Below is a small trained network, with its code and all its weights. Each question gives an input and a target symbol and asks what happens when units are switched off, that is, made to give their printed mean instead of their output.

import numpy as np


def w(rows, s, z=0):
    codes = np.array(rows[::2]) - 128.0
    scale = np.full(codes.shape[1], s)
    scale[-1] = z or s
    return codes * scale


def softmax(a):
    e = np.exp(a - a.max(-1, keepdims=True))
    return e / e.sum(-1, keepdims=True)


def log_softmax(a):
    a = a - a.max(-1, keepdims=True)
    return a - np.log(np.exp(a).sum(-1, keepdims=True))


def net(x, mask):
    ids = ['αβγδηθλμξστψω'.index(c) for c in x.split()]
    T = len(ids)
    res = E[ids] + P[:T]
    u = 0
    for l in range(2):
        r = res
        for j in range(3):
            rows = slice(4 * j, 4 * j + 4)
            q, k, v = (r @ M[l][rows].T for M in (Q, K, V))
            z = softmax(np.where(np.tri(T) > 0, q @ k.T / 4**0.5, -1e9)) @ v
            o = O[l][rows]
            res = res + np.where(mask[u + j], z, o[:, -1]) @ o[:, :-1]
        u += 3
    return log_softmax(res[-1] @ U[:, :-1].T + U[:, -1])


Q, K, V, O = {}, {}, {}, {}
E = w([
[157,59,93],'α',
[123,67,163],'β',
[158,45,162],'γ',
[115,106,199],'δ',
[195,28,106],'η',
[147,30,158],'θ',
[175,211,187],'λ',
[195,139,119],'μ',
[148,32,154],'ξ',
[146,127,247],'σ',
[165,148,155],'τ',
[143,25,145],'ψ',
[160,57,183],'ω',
],0.014)
P = w([
[97,251,109],'0',
[75,52,163],'1',
[205,124,158],'2',
[70,107,125],'3',
[205,124,153],'4',
[62,110,123],'5',
[209,131,154],'6',
[60,114,126],'7',
[214,138,150],'8',
[57,115,129],'9',
[219,144,147],'10',
],0.014)
Q[0] = w([
[166,126,97],'L0H1',
[247,120,40],'L0H1',
[121,102,98],'L0H1',
[69,192,132],'L0H1',
[184,108,175],'L0H2',
[185,86,175],'L0H2',
[135,82,169],'L0H2',
[133,170,131],'L0H2',
[68,80,154],'L0H3',
[164,71,159],'L0H3',
[169,106,95],'L0H3',
[144,131,166],'L0H3',
],0.016)
K[0] = w([
[144,8,196],'L0H1',
[155,52,177],'L0H1',
[158,117,113],'L0H1',
[126,205,142],'L0H1',
[161,182,139],'L0H2',
[199,135,141],'L0H2',
[191,164,104],'L0H2',
[130,186,174],'L0H2',
[56,121,146],'L0H3',
[125,150,117],'L0H3',
[135,157,60],'L0H3',
[108,185,172],'L0H3',
],0.015)
V[0] = w([
[31,207,69],'L0H1',
[148,158,140],'L0H1',
[144,103,81],'L0H1',
[124,140,91],'L0H1',
[187,126,85],'L0H2',
[193,127,94],'L0H2',
[114,122,48],'L0H2',
[128,67,135],'L0H2',
[253,123,99],'L0H3',
[141,135,76],'L0H3',
[50,123,153],'L0H3',
[107,159,159],'L0H3',
],0.012)
O[0] = w([
[199,202,5,2],'L0H1',
[203,71,149,108],'L0H1',
[129,30,104,139],'L0H1',
[203,77,84,101],'L0H1',
[164,73,66,188],'L0H2',
[201,97,130,200],'L0H2',
[81,193,93,71],'L0H2',
[107,67,196,136],'L0H2',
[101,19,254,179],'L0H3',
[143,55,50,111],'L0H3',
[185,214,123,99],'L0H3',
[124,117,95,133],'L0H3',
],0.0058,0.0077)
Q[1] = w([
[126,106,69],'L1H1',
[188,113,181],'L1H1',
[104,165,151],'L1H1',
[131,65,143],'L1H1',
[89,210,188],'L1H2',
[230,88,110],'L1H2',
[248,96,171],'L1H2',
[146,40,95],'L1H2',
[45,68,89],'L1H3',
[246,143,207],'L1H3',
[130,134,203],'L1H3',
[105,139,31],'L1H3',
],0.011)
K[1] = w([
[132,82,108],'L1H1',
[146,87,223],'L1H1',
[106,167,139],'L1H1',
[79,127,102],'L1H1',
[52,99,161],'L1H2',
[171,204,95],'L1H2',
[159,162,100],'L1H2',
[179,101,116],'L1H2',
[5,70,116],'L1H3',
[218,119,66],'L1H3',
[157,192,105],'L1H3',
[131,103,193],'L1H3',
],0.013)
V[1] = w([
[128,61,119],'L1H1',
[150,181,81],'L1H1',
[140,171,131],'L1H1',
[103,106,99],'L1H1',
[106,41,90],'L1H2',
[184,152,178],'L1H2',
[81,128,124],'L1H2',
[112,185,147],'L1H2',
[148,172,93],'L1H3',
[194,158,170],'L1H3',
[186,128,249],'L1H3',
[186,112,103],'L1H3',
],0.015)
O[1] = w([
[92,158,149,207],'L1H1',
[106,96,219,5],'L1H1',
[111,64,145,78],'L1H1',
[103,195,202,113],'L1H1',
[168,127,192,73],'L1H2',
[53,61,88,157],'L1H2',
[186,109,83,103],'L1H2',
[148,111,42,149],'L1H2',
[132,212,142,189],'L1H3',
[53,173,125,150],'L1H3',
[42,109,63,79],'L1H3',
[61,102,254,149],'L1H3',
],0.0072,0.017)
U = w([
[137,173,100,126],'α',
[55,147,137,104],'β',
[112,76,112,168],'γ',
[138,103,104,140],'δ',
[155,142,76,145],'η',
[150,97,99,136],'θ',
[85,118,97,43],'λ',
[28,121,199,210],'μ',
[116,89,114,147],'ξ',
[160,145,148,148],'σ',
[88,142,135,90],'τ',
[136,97,102,109],'ψ',
[81,7,178,6],'ω',
],0.012,0.0022)

Each question gives the input, a string of symbols that net reads in full, and the target symbol t.
The units are the heads (4 rows each of Q, K, V and O). Each row of codes is followed by its name. A weight is (code - 128) times the scale printed after its matrix; where a second scale follows, it is the last column's (O and U).
mask holds one flag per head, layer by layer. A switched-off head (its flag False) gives its mean, the last column of its rows in O, instead of its output. The means were averaged over made-up inputs and are rounded, as every weight is.
A unit's drop is (log p(t) with every unit on - log p(t) with that unit switched off) / (log p(t) with every unit on - log p(t) with every unit switched off).
The circuit of an input: a set's keep is (log p(t) with only the set's units on - log p(t) with every unit switched off) / (log p(t) with every unit on - log p(t) with every unit switched off). Starting from all 6 units, units are removed one at a time, each time the one whose removal leaves the highest keep (on an exact tie, the one counted first), for as long as the keep stays at least 0.8.
circuit, biggest first: the units of the circuit, biggest drop first
unit that matters most: the unit with the biggest drop
which heads matter: for each layer, one digit per head in row order, 1 if its drop is at least 0.15 and else 0, layers parted by /
drop of u: that unit's drop, to one decimal
input μ σ α μ, target μ: circuit, biggest first : (L0H1, L1H3)
input α η σ μ σ δ λ β, target λ: circuit, biggest first : (L1H3, L0H1, L0H3)
input σ μ δ, target λ: which heads matter : 000 / 011
input η α μ α α α σ δ θ, target ω: circuit, biggest first : (L1H3)
input μ α α μ δ α α, target μ: circuit, biggest first : (L0H1, L1H3)
input μ γ λ, target μ: which heads matter : 100 / 001
input λ μ α, target β: which heads matter : 100 / 011
input α ψ γ σ η μ, target μ: circuit, biggest first : (L0H1, L1H2)
input σ σ λ α α μ γ, target λ: which heads matter : 100 / 011
input α δ α ξ α ξ λ α, target ω: circuit, biggest first : (L1H3, L1H2)
input α μ δ, target σ: circuit, biggest first : (L1H3, L0H1, L0H2, L1H2)
input λ α σ δ α δ σ, target β: circuit, biggest first : (L0H1, L1H3, L1H2)
input α η α ω σ α μ η γ α μ, target σ: which heads matter : 110 / 111
input β μ η β, target λ: circuit, biggest first : (L0H1, L1H3, L0H3)
input σ η α σ α θ α δ θ, target λ: which heads matter : 100 / 011
input α μ σ τ μ, target σ: unit that matters most : L0H1
input λ μ σ θ μ ω α α α, target β: circuit, biggest first : (L0H1, L1H3)
input δ σ ψ, target η: which heads matter : 111 / 111
input μ δ α λ α α α α σ ψ λ, target μ: which heads matter : 101 / 001
input σ ω α α μ μ δ α α η δ, target λ: unit that matters most : L1H2
input α σ α η σ μ μ μ τ σ, target α: which heads matter : 101 / 000
input α λ γ μ μ δ σ, target σ: circuit, biggest first : (L1H3, L0H1, L0H2)
input μ λ δ τ η, target μ: which heads matter : 100 / 101
input ξ θ δ α, target ω: which heads matter : 100 / 111
input σ α μ μ ξ ψ σ, target λ: which heads matter : 000 / 011
input η σ ξ τ α σ σ α η, target ω: drop of L1H3 : 0.4
input μ σ α η ω, target μ: unit that matters most : L0H1
input λ α γ α μ, target β: drop of L1H3 : 0.7
input μ σ ξ μ α α α, target μ: drop of L0H2 : 0.0
